-33  -8  -2  -12  -10  -10  -40  -8  -33  0  -17  -11  -49
29  -3  7  -10  15  2  44  5  42  -14  8  -1  40
40  36  19  36  61  38  45  42  38  -7  53  26  16
-25  24  15  23  43  29  1  32  6  -9  38  20  -1
->
-33  -8  -2  -12  -10  -10  -40  -8  -33  0  -17  -11  -49
29  -3  7  -10  15  2  44  5  42  -14  8  -1  40
-25  24  15  23  43  29  1  32  6  -9  38  20  -1
40  36  19  36  61  38  45  42  38  -7  53  26  16

18  25  -14
-29  -9  -23
14  -8  7
4  6  -27
45  12  18
58  13  -6
-28  -17  -29
-16  -32  6
53  35  -11
->
-28  -17  -29
4  6  -27
-29  -9  -23
18  25  -14
53  35  -11
58  13  -6
-16  -32  6
14  -8  7
45  12  18

16  27  20  26  41  37  8  4  26  -28  -59  4  -1  8
-21  2  3  17  23  2  20  -7  19  5  -21  22  1  -2
->
-21  2  3  17  23  2  20  -7  19  5  -21  22  1  -2
16  27  20  26  41  37  8  4  26  -28  -59  4  -1  8

-2  28  10  15
-23  -28  68  46
4  -20  -8  25
2  18  2  -21
->
4  -20  -8  25
2  18  2  -21
-2  28  10  15
-23  -28  68  46

-3  -31  12  26
-25  8  -5  -50
-11  -17  4  2
-9  29  11  6
7  15  5  -16
-19  32  26  -24
->
-25  8  -5  -50
-11  -17  4  2
7  15  5  -16
-9  29  11  6
-3  -31  12  26
-19  32  26  -24

-20  -14  -45  35  37  -21  24  -2  -29  12
37  -3  -23  25  10  23  8  19  -8  -31
24  -50  10  -23  -26  47  -54  -9  -1  -1
-30  6  -21  -19  -1  46  4  -12  7  35
->
-20  -14  -45  35  37  -21  24  -2  -29  12
37  -3  -23  25  10  23  8  19  -8  -31
-30  6  -21  -19  -1  46  4  -12  7  35
24  -50  10  -23  -26  47  -54  -9  -1  -1

-39  19  -7  32  -36  -17  -64  7  17  -15  5  -33  0  18
-20  8  -51  21  36  7  7  11  -3  -23  14  -18  18  21
->
-20  8  -51  21  36  7  7  11  -3  -23  14  -18  18  21
-39  19  -7  32  -36  -17  -64  7  17  -15  5  -33  0  18
---
-14  -36  46  11  23
32  51  31  -4  18
-17  -10  43  -21  39
4  -20  41  17  32
-21  14  -45  -29  -13
11  45  38  -66  18
->
18  -66  38  45  11
-13  -29  -45  14  -21
32  17  41  -20  4
39  -21  43  -10  -17
18  -4  31  51  32
23  11  46  -36  -14

37  -42  25  -43  32  11  6  10  22  -24  41  -49  1  24
-20  3  -9  -5  -29  13  1  53  -19  57  14  7  20  -11
-25  42  -9  34  -16  14  43  53  -37  45  -5  11  16  -43
13  -1  -42  6  -40  47  -13  -69  12  -5  -5  13  -8  12
->
12  -8  13  -5  -5  12  -69  -13  47  -40  6  -42  -1  13
-43  16  11  -5  45  -37  53  43  14  -16  34  -9  42  -25
-11  20  7  14  57  -19  53  1  13  -29  -5  -9  3  -20
24  1  -49  41  -24  22  10  6  11  32  -43  25  -42  37

9  4  10  -1  -3  -5  -31  -9
9  4  4  12  -3  0  -5  -5
37  4  0  12  12  0  2  -16
1  10  4  12  -7  0  -5  54
28  -4  -4  12  19  0  12  -40
37  4  4  12  -3  -4  -25  -34
-6  4  -9  19  -3  11  36  62
9  4  4  12  -3  0  -15  -9
->
-9  -15  0  -3  12  4  4  9
62  36  11  -3  19  -9  4  -6
-34  -25  -4  -3  12  4  4  37
-40  12  0  19  12  -4  -4  28
54  -5  0  -7  12  4  10  1
-16  2  0  12  12  0  4  37
-5  -5  0  -3  12  4  4  9
-9  -31  -5  -3  -1  10  4  9

-37  2  -26  -21
22  -29  20  -7
45  -6  -59  -6
-25  40  -34  -4
-35  42  -63  11
-49  -4  -12  -56
-17  0  18  -14
-40  30  -40  15
15  25  -5  36
34  -5  -64  -14
-6  16  0  -11
34  -40  34  -7
->
-7  34  -40  34
-11  0  16  -6
-14  -64  -5  34
36  -5  25  15
15  -40  30  -40
-14  18  0  -17
-56  -12  -4  -49
11  -63  42  -35
-4  -34  40  -25
-6  -59  -6  45
-7  20  -29  22
-21  -26  2  -37

-19  -25  -8  1  -32  -25  27  40
8  -47  9  -28  29  13  -20  -9
-19  10  3  -2  -6  3  -12  -1
-29  25  -4  15  -17  -5  4  -5
8  18  8  6  27  12  0  -27
11  15  38  27  12  5  35  -2
-6  -4  -5  45  -3  -49  23  19
-15  23  -12  -40  29  36  0  18
-13  -19  8  -15  22  56  -8  -23
->
-23  -8  56  22  -15  8  -19  -13
18  0  36  29  -40  -12  23  -15
19  23  -49  -3  45  -5  -4  -6
-2  35  5  12  27  38  15  11
-27  0  12  27  6  8  18  8
-5  4  -5  -17  15  -4  25  -29
-1  -12  3  -6  -2  3  10  -19
-9  -20  13  29  -28  9  -47  8
40  27  -25  -32  1  -8  -25  -19

18  -24  15  8  2  4  -19  8  -9  -19  -18  14  -11  -30  -1  19
64  -6  -37  28  3  33  0  51  -49  -5  -23  49  -22  14  -1  20
-42  9  -21  -37  26  -1  1  29  -14  -28  10  -13  12  3  -19  -20
-23  -11  -23  22  20  1  14  -37  17  -2  -32  27  6  -14  0  37
24  0  -31  0  13  16  -1  45  -38  -18  -12  22  -7  9  -12  7
->
7  -12  9  -7  22  -12  -18  -38  45  -1  16  13  0  -31  0  24
37  0  -14  6  27  -32  -2  17  -37  14  1  20  22  -23  -11  -23
-20  -19  3  12  -13  10  -28  -14  29  1  -1  26  -37  -21  9  -42
20  -1  14  -22  49  -23  -5  -49  51  0  33  3  28  -37  -6  64
19  -1  -30  -11  14  -18  -19  -9  8  -19  4  2  8  15  -24  18

-44  -44  -30  -9  -13  -3
-32  -4  -10  4  25  13
11  18  38  -4  16  -7
3  1  0  -1  -1  -11
16  -35  29  -14  -10  5
-52  17  27  -10  -30  -7
-23  13  37  60  36  14
-34  49  -1  -21  64  -7
-12  36  15  3  31  -5
-1  -2  0  -1  0  -5
-17  -49  13  -1  1  4
15  -34  30  -16  -10  -2
->
-2  -10  -16  30  -34  15
4  1  -1  13  -49  -17
-5  0  -1  0  -2  -1
-5  31  3  15  36  -12
-7  64  -21  -1  49  -34
14  36  60  37  13  -23
-7  -30  -10  27  17  -52
5  -10  -14  29  -35  16
-11  -1  -1  0  1  3
-7  16  -4  38  18  11
13  25  4  -10  -4  -32
-3  -13  -9  -30  -44  -44

-28  0  2  -20  67  -18  -31  5
17  -30  -34  -8  -13  16  14  -11
-26  14  6  -43  13  -22  -18  2
-13  12  15  -15  26  -28  -22  -16
11  2  1  17  27  12  -8  -6
-26  5  -6  30  13  -2  1  25
-40  21  12  19  26  11  -6  36
->
36  -6  11  26  19  12  21  -40
25  1  -2  13  30  -6  5  -26
-6  -8  12  27  17  1  2  11
-16  -22  -28  26  -15  15  12  -13
2  -18  -22  13  -43  6  14  -26
-11  14  16  -13  -8  -34  -30  17
5  -31  -18  67  -20  2  0  -28

-1  8  21  13  -36
38  -26  19  61  -37
-10  23  18  24  29
-15  15  24  18  -28
-8  5  28  17  -32
9  -42  -17  -32  37
28  -11  -31  -32  30
->
30  -32  -31  -11  28
37  -32  -17  -42  9
-32  17  28  5  -8
-28  18  24  15  -15
29  24  18  23  -10
-37  61  19  -26  38
-36  13  21  8  -1
